Below is a small trained network, with its code and all its weights. Each question gives an input and a class and asks what happens when units are switched off, that is, made to give their printed mean instead of their output.

import numpy as np


def w(rows, s, z=0):
    codes = np.array(rows[::2]) - 128.0
    scale = np.full(codes.shape[1], s)
    scale[-1] = z or s
    return codes * scale


def f(y):
    return y / 2 * (1 + np.tanh(0.7978845608 * (y + 0.044715 * y**3)))


def log_softmax(a):
    a = a - a.max(-1, keepdims=True)
    return a - np.log(np.exp(a).sum(-1, keepdims=True))


def net(x, mask):
    res = np.array(x, float).reshape(1, 3) / 4 @ E
    y = f(res @ A[0][:, :-1].T + A[0][:, -1])
    res = res + np.where(mask, y, B[0][:, -1]) @ B[0][:, :-1]
    return log_softmax(res[-1] @ U[:, :-1].T + U[:, -1])


A, B = {}, {}
E = w([
[250,40,126,152,172,76,98,212,140,81,117],'x0',
[97,136,51,72,188,77,126,37,196,91,29],'x1',
[93,53,175,108,92,80,224,144,224,45,216],'x2',
],0.011)
A[0] = w([
[60,186,115,70,80,164,131,46,109,145,119,121],'neuron 0',
[85,132,206,130,2,184,222,136,120,129,237,151],'neuron 1',
[126,115,146,92,138,107,180,142,213,45,166,16],'neuron 2',
[161,110,55,123,153,104,50,124,141,128,48,122],'neuron 3',
[166,114,175,196,90,188,87,216,71,165,174,62],'neuron 4',
[114,156,126,154,130,155,48,137,84,194,111,133],'neuron 5',
[62,190,132,108,109,150,146,81,121,162,93,242],'neuron 6',
[133,177,124,123,139,190,95,147,47,184,87,56],'neuron 7',
[128,174,123,147,145,166,107,138,88,175,111,247],'neuron 8',
[209,85,154,143,118,85,133,166,133,116,138,228],'neuron 9',
[165,132,96,149,162,117,83,133,102,104,98,119],'neuron 10',
[196,106,176,198,94,172,102,174,84,194,189,255],'neuron 11',
[196,141,102,145,168,140,66,133,111,108,75,114],'neuron 12',
],0.0092,0.01)
B[0] = w([
[191,91,125,46,206,154,167,99,132,153,65,194],'neuron 0',
[20,184,109,232,27,182,100,227,112,90,147,229],'neuron 1',
[156,85,123,20,254,142,195,65,103,165,94,175],'neuron 2',
[76,198,135,180,104,158,28,104,126,129,148,181],'neuron 3',
[226,145,125,32,228,182,137,16,87,211,37,205],'neuron 4',
[159,108,128,65,210,113,180,140,124,130,130,189],'neuron 5',
[137,71,161,74,106,65,201,169,168,64,192,212],'neuron 6',
[86,54,165,95,123,14,219,167,171,51,173,182],'neuron 7',
[143,211,55,128,149,152,30,65,10,178,54,207],'neuron 8',
[166,156,68,75,139,180,128,73,112,176,77,216],'neuron 9',
[89,191,109,159,69,128,112,173,148,113,114,159],'neuron 10',
[64,23,172,76,125,47,229,158,215,57,169,253],'neuron 11',
[136,171,100,183,80,146,93,152,135,83,117,173],'neuron 12',
],0.0073,0.021)
U = w([
[135,65,172,121,133,79,153,160,139,93,153,3],'0',
[158,148,112,112,159,159,123,88,115,187,99,176],'1',
[113,178,134,251,62,149,93,170,119,125,140,239],'2',
],0.02,0.0033)

Each question gives the input, the list of numbers given to net, and the class t.
The units are the neurons (one row each of A and B). Each row of codes is followed by its name. A weight is (code - 128) times the scale printed after its matrix; where a second scale follows, it is the last column's (A, B and U).
mask holds one flag per neuron, in row order. A switched-off neuron (its flag False) gives its mean, the last column of its row in B, instead of its output. The means were averaged over made-up inputs and are rounded, as every weight is.
A unit's drop is (log p(t) with every unit on - log p(t) with that unit switched off) / (log p(t) with every unit on - log p(t) with every unit switched off).
The circuit of an input: a set's keep is (log p(t) with only the set's units on - log p(t) with every unit switched off) / (log p(t) with every unit on - log p(t) with every unit switched off). Starting from the 12 units with the biggest drops (on a tie, the unit counted first), units are removed one at a time, each time the one whose removal leaves the highest keep (on an exact tie, the one counted first), for as long as the keep stays at least 0.8.
circuit, biggest first: the units of the circuit, biggest drop first
most important unit: the unit with the biggest drop
k most important neurons: the k neurons with the biggest drops, biggest first
drop when u is switched off: that unit's drop, to one decimal
input [4,6,7], class 1: most important unit : neuron 11
input [3,2,2], class 1: 3 most important neurons : neuron 11; neuron 1; neuron 6
input [0,-2,6], class 2: 2 most important neurons : neuron 1; neuron 6
input [0,-4,-7], class 0: 3 most important neurons : neuron 7; neuron 11; neuron 9
input [-4,0,-4], class 0: 4 most important neurons : neuron 6; neuron 4; neuron 7; neuron 9
input [-5,0,-2], class 0: 2 most important neurons : neuron 6; neuron 4
input [-1,-1,-1], class 0: 2 most important neurons : neuron 4; neuron 9
input [-4,6,3], class 0: 4 most important neurons : neuron 8; neuron 6; neuron 4; neuron 9
input [-5,0,-5], class 0: 4 most important neurons : neuron 6; neuron 7; neuron 4; neuron 9
input [6,-7,0], class 1: 4 most important neurons : neuron 4; neuron 9; neuron 6; neuron 7
input [7,7,0], class 2: 2 most important neurons : neuron 4; neuron 3
input [5,7,1], class 1: 2 most important neurons : neuron 1; neuron 11
input [-2,-6,-6], class 0: 2 most important neurons : neuron 11; neuron 7
input [-7,-2,-7], class 0: circuit, biggest first : neuron 7
input [-3,-8,3], class 2: drop when neuron 1 is switched off : 2.0
input [-3,-7,4], class 2: drop when neuron 1 is switched off : 1.5
input [7,7,5], class 1: drop when neuron 0 is switched off : 0.0
